Questions about the matrix below. Counting starts at 0.
1) Report the entry just right of 6448.
2) Report the entry just left of 6651.
3) Report the entry just right of 6708.
4) Report the entry at row 0, column 2.
5) Report the entry in row 1 and column 0.
6) Report the entry in the top-left corner.
7) Report the bottom-right entry.
8) Report the bottom entry of the column that holds the smallest entry.
6558	2949	5586	5238	5373	2331	3190	6317	2759	5659	4956	4304	3997	3705	6730
3741	3677	6448	3249	2093	4821	4990	3415	5023	7149	5353	2021	3918	3827	5932
3403	3614	6726	3023	1520	5062	5204	3090	5265	7509	5499	1584	3969	3870	5969
6280	6087	2393	5940	7907	4790	4340	6573	4730	2150	3394	7617	4233	4189	3735
5009	6708	2490	5222	6636	6207	5319	5397	6010	2477	3453	6942	4338	4373	3080
5063	6651	2509	5198	6692	6084	5231	5402	5893	2499	3451	6926	4274	4320	3146
4162	6080	3669	4439	4816	6401	5643	4429	6271	3937	4037	5290	4327	4337	3634
1) 3249
2) 5063
3) 2490
4) 5586
5) 3741
6) 6558
7) 3634
8) 4816

Questions about the table below.
1) What is the entry directly below the largest entry?
2) What is the entry directly below the smallest entry?
3) What is the entry just left of the largest entry?
4) What is the entry just right of the smallest entry?
5) What is the entry directly below 28?
6) What is the minimum?
7) What is the entry just right of the largest entry?
8) What is the entry just left of 10?
[[ 15  25 -23  39  13  -8  50  -6 -79  28 -55 -15  10  41   1   5]
 [-24   2 -27  -7 -19   7   8  16   0  -9 -62 -13  20  39  -1  -7]]
1) 8
2) 0
3) -8
4) 28
5) -9
6) -79
7) -6
8) -15

grid =
array([[ 43,  19,  17,  86,  -2,  48, -43,   6, -48, -30,  49, -32],
       [ -1, -10,  -5, -18, -20,  -3, -20,  12,  18, -34, -17,  -7],
       [-14,   2, -53, -26, -30, -16, -10,  48,  40, -40, -34,  33],
       [ 41, -20,  73, -34, -10,  47, -38, -47,  -5, -23, -19, -56],
       [ 20,  20,   5,  52,  12,  17,   0,   3,   9,   3,  44,  -9],
       [ 64,   3,  55,  23,  19,  59, -43, -18,  -7, -32,  14, -33],
       [ 30,   1,  26,  -4,  31,  50, -17,  14,  28, -34,   8,   7],
       [ 28,   0,  23,  39, -31,  19, -42, -10, -32, -32,   8, -50],
       [-63, -19,  27, -30,   3, -40,  34, -58, -33,  52, -14, -36],
       [ 54, -14,  44, -18,  11,  45, -41,  -8,  26, -41, -20, -13],
       [  8, -16,  48, -56,  -6,   8,   8, -55,   4,  35, -29,  -6],
       [ -2, -11,   5, -62,   3,  -4,  -2, -16,  25,  -5, -38,   9]])
The smallest entry in the last column?
Answer: -56
The bottom-left entry?
Answer: -2
The last entry, reading row by row?
Answer: 9
The second entry on the diagonal from the top-right corner?
Answer: -17
The entry in the top-right corner?
Answer: -32
The first entry in the row that holds the smallest entry?
Answer: -63
The third entry, reading row by row?
Answer: 17
The entry directly above the smallest entry: 28
The entry just left of -26?
Answer: -53
The second largest entry is 73
The entry just right of the smallest entry is -19
The top entry of the column that holds the smallest entry: 43
The entry just right of 39 -> -31
The entry directly below -58 -> -8
The smallest entry in the first row: -48
The entry directly above 64?
Answer: 20
The largest entry in the first row?
Answer: 86
The entry just left of -55?
Answer: 8
The largest entry in the last row?
Answer: 25
The largest entry in the last column: 33
The 2nd-last entry, reading row by row?
Answer: -38
The entry directly below the largest entry?
Answer: -18
The third largest entry: 64
The entry directly below the smallest entry?
Answer: 54

data =
[[ 20  44  22 -13 -17 -63]
 [ 55  72  39  28 -51  14]
 [ 20  41  21 -13 -17 -64]
 [ 31  29  16  35 -30  69]
 [-45 -55 -30 -30  43 -35]
 [ 23  42  20   0 -21 -26]
 [ 58  84  46  15 -53 -29]
 [  7  -6  -4  34  -9  98]
 [ -3 -12  -8  18   0  61]]
Rows and columns are numbered from 0.
Report the bottom-left entry.
Answer: -3
Report the entry at row 0, column 2.
Answer: 22
Report the entry in row 0 and column 1.
Answer: 44
Report the top-right entry.
Answer: -63
Report the entry just right of 39.
Answer: 28
Report the entry directly above 15.
Answer: 0
Report the entry directly above -35.
Answer: 69
Report the entry directly below 41.
Answer: 29
Report the entry at row 2, column 2.
Answer: 21
Report the entry directly above 35.
Answer: -13
Report the top-left entry.
Answer: 20
Report the entry just left of the largest entry.
Answer: -9
The entry in row 1 and column 0: 55
The entry in row 2 and column 0 -> 20
Report the entry in the bottom-right corner.
Answer: 61
The entry just left of 61: 0
The entry directly above -64 -> 14
Report the entry in row 1 and column 2.
Answer: 39
The entry directly below 58 -> 7
The entry directly above 23 is -45
The entry just left of -4 -> -6
